Below is a small trained network, with its code and all its weights. Each question gives an input and a target symbol and asks what happens when units are switched off, that is, made to give their printed mean instead of their output.

import numpy as np


def w(rows, s, z=0):
    codes = np.array(rows[::2]) - 128.0
    scale = np.full(codes.shape[1], s)
    scale[-1] = z or s
    return codes * scale


def f(y):
    return np.maximum(y, 0)


def softmax(a):
    e = np.exp(a - a.max(-1, keepdims=True))
    return e / e.sum(-1, keepdims=True)


def log_softmax(a):
    a = a - a.max(-1, keepdims=True)
    return a - np.log(np.exp(a).sum(-1, keepdims=True))


def net(x, mask):
    ids = ['αβδεζθμπσψω'.index(c) for c in x.split()]
    T = len(ids)
    res = E[ids] + P[:T]
    r = res
    for j in range(2):
        rows = slice(2 * j, 2 * j + 2)
        q, k, v = (r @ M[0][rows].T for M in (Q, K, V))
        z = softmax(np.where(np.tri(T) > 0, q @ k.T / 2**0.5, -1e9)) @ v
        o = O[0][rows]
        res = res + np.where(mask[j], z, o[:, -1]) @ o[:, :-1]
    y = f(res @ A[0][:, :-1].T + A[0][:, -1])
    res = res + np.where(mask[2:10], y, B[0][:, -1]) @ B[0][:, :-1]
    return log_softmax(res[-1] @ U[:, :-1].T + U[:, -1])


Q, K, V, O, A, B = {}, {}, {}, {}, {}, {}
E = w([
[109,139,162],'α',
[120,158,180],'β',
[134,173,222],'δ',
[124,175,146],'ε',
[101,130,139],'ζ',
[93,132,65],'θ',
[88,92,170],'μ',
[93,111,122],'π',
[65,79,2],'σ',
[111,131,244],'ψ',
[68,52,58],'ω',
],0.0088)
P = w([
[205,141,79],'0',
[155,82,173],'1',
[71,143,77],'2',
[137,150,115],'3',
[134,41,193],'4',
[9,174,137],'5',
[124,184,141],'6',
[137,35,180],'7',
],0.014)
Q[0] = w([
[37,253,100],'head 0',
[170,201,87],'head 0',
[96,220,117],'head 1',
[24,124,116],'head 1',
],0.011)
K[0] = w([
[15,51,225],'head 0',
[1,177,128],'head 0',
[15,135,103],'head 1',
[48,11,158],'head 1',
],0.0094)
V[0] = w([
[64,17,43],'head 0',
[141,202,6],'head 0',
[186,110,130],'head 1',
[103,1,171],'head 1',
],0.0095)
O[0] = w([
[238,231,107,251],'head 0',
[66,254,133,221],'head 0',
[177,92,128,91],'head 1',
[213,250,77,216],'head 1',
],0.0097,0.0018)
A[0] = w([
[251,134,165,242],'neuron 0',
[10,211,148,166],'neuron 1',
[2,78,131,121],'neuron 2',
[172,177,135,115],'neuron 3',
[127,45,169,208],'neuron 4',
[4,174,125,155],'neuron 5',
[81,95,145,124],'neuron 6',
[211,31,119,255],'neuron 7',
],0.0096,0.0064)
B[0] = w([
[235,102,8,245],'neuron 0',
[46,190,139,255],'neuron 1',
[65,63,140,214],'neuron 2',
[114,137,89,193],'neuron 3',
[166,66,119,219],'neuron 4',
[73,130,160,221],'neuron 5',
[97,98,92,169],'neuron 6',
[255,95,176,210],'neuron 7',
],0.0096,0.0066)
U = w([
[127,105,160,180],'α',
[84,86,145,106],'β',
[112,46,149,22],'δ',
[8,124,158,36],'ε',
[124,133,158,253],'ζ',
[50,243,203,162],'θ',
[255,116,133,78],'μ',
[156,148,122,228],'π',
[129,235,87,130],'σ',
[222,65,159,106],'ψ',
[208,165,45,91],'ω',
],0.0087,0.0064)

Each question gives the input, a string of symbols that net reads in full, and the target symbol t.
The units are the heads (2 rows each of Q, K, V and O) and the neurons (one row each of A and B). Each row of codes is followed by its name. A weight is (code - 128) times the scale printed after its matrix; where a second scale follows, it is the last column's (O, A, B and U).
mask holds one flag per unit, heads first, then neurons. A switched-off unit (its flag False) gives its mean, the last column of its rows in O or B, instead of its output. The means were averaged over made-up inputs and are rounded, as every weight is.
A unit's drop is (log p(t) with every unit on - log p(t) with that unit switched off) / (log p(t) with every unit on - log p(t) with every unit switched off).
The circuit of an input: a set's keep is (log p(t) with only the set's units on - log p(t) with every unit switched off) / (log p(t) with every unit on - log p(t) with every unit switched off). Starting from all 10 units, units are removed one at a time, each time the one whose removal leaves the highest keep (on an exact tie, the one counted first), for as long as the keep stays at least 0.8.
circuit, biggest first: the units of the circuit, biggest drop first
most important unit: the unit with the biggest drop
top k neurons: the k neurons with the biggest drops, biggest first
which heads matter: for each layer, one digit per head in row order, 1 if its drop is at least 0.15 and else 0, layers parted by /
input σ θ θ ε α, target σ: which heads matter => 10
input σ ω α σ ζ ζ ω, target ω: circuit, biggest first => (head 0; head 1; neuron 0)
input ψ δ θ σ ψ, target ψ: circuit, biggest first => (head 0; neuron 7; neuron 4)
input ψ ε ε δ α θ θ, target θ: most important unit => head 1
input μ ψ α π β, target μ: which heads matter => 01
input α μ θ σ ω σ, target ω: circuit, biggest first => (head 0; head 1)
input ω π α β π, target ω: which heads matter => 11
input θ θ α, target θ: which heads matter => 00
input θ ζ σ ω ω, target θ: circuit, biggest first => (head 0; neuron 1)
input ζ ω ω π, target ω: circuit, biggest first => (head 0; neuron 0)
input α μ μ β, target μ: top 3 neurons => (neuron 1; neuron 7; neuron 0)
input ε θ δ θ, target θ: top 2 neurons => (neuron 0; neuron 4)
input σ ψ δ, target ψ: circuit, biggest first => (head 0; neuron 7)
input π ε σ, target ε: which heads matter => 01
input μ θ μ ζ θ θ ω μ, target μ: circuit, biggest first => (head 1; neuron 7; neuron 0)
input ω δ π ψ ζ, target ω: which heads matter => 11
input σ θ ε θ μ σ, target μ: circuit, biggest first => (head 0; neuron 7)
input ψ π δ δ θ β ω σ, target ψ: most important unit => neuron 7
input ε σ σ θ ψ, target ε: which heads matter => 10
input θ ζ ζ ω δ, target θ: which heads matter => 10
input δ π μ ζ μ, target δ: which heads matter => 10
input σ α θ σ ω β, target ω: which heads matter => 11
input σ ψ β δ ε, target σ: circuit, biggest first => (head 0; neuron 0; neuron 1)
input ε δ ψ ω μ ω θ, target ω: circuit, biggest first => (head 0; neuron 0)
input θ ε ψ ζ ε ψ, target ε: which heads matter => 11
input ψ ζ μ π δ ζ, target δ: circuit, biggest first => (head 0; neuron 2)
input π θ σ, target θ: top neuron => (neuron 0)
